Here is a tiny trained network, its code and every weight. The questions are about switching its units off for an input and a target symbol, where a switched-off unit gives its printed mean instead of its output.

import numpy as np


def w(rows, s, z=0):
    codes = np.array(rows[::2]) - 128.0
    scale = np.full(codes.shape[1], s)
    scale[-1] = z or s
    return codes * scale


def f(y):
    return y / 2 * (1 + np.tanh(0.7978845608 * (y + 0.044715 * y**3)))


def softmax(a):
    e = np.exp(a - a.max(-1, keepdims=True))
    return e / e.sum(-1, keepdims=True)


def log_softmax(a):
    a = a - a.max(-1, keepdims=True)
    return a - np.log(np.exp(a).sum(-1, keepdims=True))


def net(x, mask):
    ids = ['ΛΞΠΣΦΨβγδζηθμτ'.index(c) for c in x.split()]
    T = len(ids)
    res = E[ids] + P[:T]
    u = 0
    for l in range(3):
        q, k, v = (res @ M[l].T for M in (Q, K, V))
        z = softmax(np.where(np.tri(T) > 0, q @ k.T / 4**0.5, -1e9)) @ v
        res = res + np.where(mask[u], z, O[l][:, -1]) @ O[l][:, :-1]
        u += 1
        y = f(res @ A[l][:, :-1].T + A[l][:, -1])
        res = res + np.where(mask[u : u + 4], y, B[l][:, -1]) @ B[l][:, :-1]
        u += 4
    return log_softmax(res[-1] @ U[:, :-1].T + U[:, -1])


Q, K, V, O, A, B = {}, {}, {}, {}, {}, {}
E = w([
[131,163,140],'Λ',
[136,167,143],'Ξ',
[117,146,141],'Π',
[71,155,107],'Σ',
[114,119,147],'Φ',
[133,199,68],'Ψ',
[123,115,124],'β',
[124,94,137],'γ',
[117,143,98],'δ',
[144,128,98],'ζ',
[131,44,162],'η',
[119,116,106],'θ',
[138,120,106],'μ',
[5,130,198],'τ',
],0.011)
P = w([
[138,137,165],'0',
[112,109,141],'1',
[180,114,111],'2',
[71,218,198],'3',
[93,98,114],'4',
[156,111,83],'5',
[89,208,211],'6',
[76,90,98],'7',
[161,110,86],'8',
[87,203,222],'9',
[52,76,81],'10',
[156,117,73],'11',
[70,142,255],'12',
[59,49,105],'13',
],0.0096)
Q[0] = w([
[36,155,90],'L0H1',
[174,101,133],'L0H1',
[196,252,130],'L0H1',
[58,183,111],'L0H1',
],0.018)
K[0] = w([
[6,142,173],'L0H1',
[169,121,141],'L0H1',
[93,190,35],'L0H1',
[40,149,115],'L0H1',
],0.017)
V[0] = w([
[63,113,2],'L0H1',
[72,110,32],'L0H1',
[187,157,199],'L0H1',
[210,200,99],'L0H1',
],0.0052)
O[0] = w([
[194,72,254,34],'L0H1',
[183,88,224,59],'L0H1',
[69,152,36,166],'L0H1',
[48,75,68,2],'L0H1',
],0.0086,0.00076)
A[0] = w([
[167,134,219,108],'L0N1',
[202,102,2,104],'L0N2',
[74,58,140,1],'L0N3',
[137,132,178,116],'L0N4',
],0.011,0.0036)
B[0] = w([
[100,131,73,184],'L0N1',
[191,115,254,251],'L0N2',
[105,135,232,55],'L0N3',
[106,118,109,147],'L0N4',
],0.015,0.0015)
Q[1] = w([
[133,194,255],'L1H1',
[58,155,179],'L1H1',
[116,211,175],'L1H1',
[51,119,72],'L1H1',
],0.0099)
K[1] = w([
[100,9,83],'L1H1',
[76,71,135],'L1H1',
[84,81,86],'L1H1',
[89,171,163],'L1H1',
],0.012)
V[1] = w([
[138,126,137],'L1H1',
[111,136,112],'L1H1',
[157,106,206],'L1H1',
[7,58,134],'L1H1',
],0.014)
O[1] = w([
[116,112,120,105],'L1H1',
[155,167,144,179],'L1H1',
[62,55,48,2],'L1H1',
[236,226,6,135],'L1H1',
],0.012,0.0019)
A[1] = w([
[222,6,124,2],'L1N1',
[129,54,198,98],'L1N2',
[78,171,163,125],'L1N3',
[229,30,162,102],'L1N4',
],0.013,0.0071)
B[1] = w([
[91,250,236,159],'L1N1',
[186,163,90,244],'L1N2',
[66,98,126,248],'L1N3',
[81,60,42,253],'L1N4',
],0.018,0.0029)
Q[2] = w([
[127,123,164],'L2H1',
[77,138,184],'L2H1',
[189,134,89],'L2H1',
[254,104,213],'L2H1',
],0.0085)
K[2] = w([
[113,105,143],'L2H1',
[105,58,168],'L2H1',
[155,200,60],'L2H1',
[79,201,2],'L2H1',
],0.0092)
V[2] = w([
[253,98,176],'L2H1',
[129,108,99],'L2H1',
[162,143,145],'L2H1',
[232,170,199],'L2H1',
],0.0057)
O[2] = w([
[108,2,67,4],'L2H1',
[172,113,131,110],'L2H1',
[89,117,139,126],'L2H1',
[14,74,131,110],'L2H1',
],0.0054,0.0017)
A[2] = w([
[231,80,171,138],'L2N1',
[106,61,251,146],'L2N2',
[107,189,189,2],'L2N3',
[245,158,184,108],'L2N4',
],0.014,0.0051)
B[2] = w([
[5,40,126,164],'L2N1',
[15,110,94,178],'L2N2',
[231,44,164,251],'L2N3',
[96,214,67,156],'L2N4',
],0.024,0.0021)
U = w([
[130,106,173,71],'Λ',
[130,79,162,118],'Ξ',
[166,177,235,254],'Π',
[138,157,141,93],'Σ',
[149,133,115,103],'Φ',
[2,178,226,187],'Ψ',
[94,158,169,88],'β',
[96,160,149,65],'γ',
[62,176,194,169],'δ',
[109,80,91,161],'ζ',
[147,103,56,96],'η',
[88,151,152,88],'θ',
[103,101,116,85],'μ',
[119,190,85,54],'τ',
],0.0085,0.0042)

Each question gives the input, a string of symbols that net reads in full, and the target symbol t.
The units are the heads (4 rows each of Q, K, V and O) and the neurons (one row each of A and B). Each row of codes is followed by its name. A weight is (code - 128) times the scale printed after its matrix; where a second scale follows, it is the last column's (O, A, B and U).
mask holds one flag per unit, layer by layer, with each layer's heads first. A switched-off unit (its flag False) gives its mean, the last column of its rows in O or B, instead of its output. The means were averaged over made-up inputs and are rounded, as every weight is.
A unit's drop is (log p(t) with every unit on - log p(t) with that unit switched off) / (log p(t) with every unit on - log p(t) with every unit switched off).
The circuit of an input: a set's keep is (log p(t) with only the set's units on - log p(t) with every unit switched off) / (log p(t) with every unit on - log p(t) with every unit switched off). Starting from the 12 units with the biggest drops (on a tie, the unit counted first), units are removed one at a time, each time the one whose removal leaves the highest keep (on an exact tie, the one counted first), for as long as the keep stays at least 0.8.
units of the circuit, in order: the units of the circuit, biggest drop first
unit that matters most: the unit with the biggest drop
top k neurons: the k neurons with the biggest drops, biggest first
top k neurons in layer l: the k neurons of layer l with the biggest drops, biggest first
input Λ Ξ Ξ Λ Π Φ Π Π, target Π: unit that matters most => L1N4
input Π Ψ Φ ζ, target Ψ: top 4 neurons => L1N2, L2N2, L1N3, L0N1
input δ Π Π Ψ Π Ψ Π Σ Π β Π Ξ θ, target Π: units of the circuit, in order => L1N4, L2N3
input Π Π η ζ Ψ Ψ δ, target Ψ: top 2 neurons in layer 1 => L1N2, L1N3
input Ξ Π Ψ Φ, target Π: top 2 neurons => L1N4, L0N2
input τ Π Φ τ β, target τ: top 4 neurons => L2N4, L0N2, L1N4, L1N3
input Π Π Ψ Ψ Π Λ Π Π Ξ Π, target Π: units of the circuit, in order => L1N4, L2N3
input Π Ξ Λ Σ τ Ξ Π, target τ: top 3 neurons => L0N1, L0N4, L0N2
input Ξ Π Π ζ, target Π: top 2 neurons => L0N2, L1N4
input Ψ Ψ β Ξ, target Ψ: units of the circuit, in order => L2N2, L1H1
input Π Λ Π Π Ψ Π Π, target Ψ: units of the circuit, in order => L2N2, L1H1
input Π Π Ψ Ψ Π τ η Π Ψ Ξ τ Λ η, target τ: top 2 neurons in layer 0 => L0N1, L0N4
input Ψ Π Π δ δ Π τ Π, target τ: top 4 neurons => L2N4, L0N2, L1N3, L1N4
input Σ Ξ Π β Π Φ Π Π Π Π Π Ψ β, target Π: unit that matters most => L1H1
input β Π Ξ δ Π Π Λ δ Ξ Π θ, target Ψ: top 2 neurons in layer 1 => L1N4, L1N2
input Π Π τ Π Ψ, target τ: top 2 neurons in layer 1 => L1N3, L1N1
input Ψ Ψ Ψ Ξ Λ Ψ Ψ Π δ Λ Π β γ, target Π: top 3 neurons => L1N4, L0N2, L1N2
input μ Σ Σ Π τ γ Ψ, target τ: units of the circuit, in order => L1H1, L2N4
input Π Φ Π Π Ψ Π Ψ Π Σ, target Ψ: top 2 neurons => L1N4, L2N3
input τ Π Π Ψ Ψ Σ, target Ψ: top neuron => L1N4
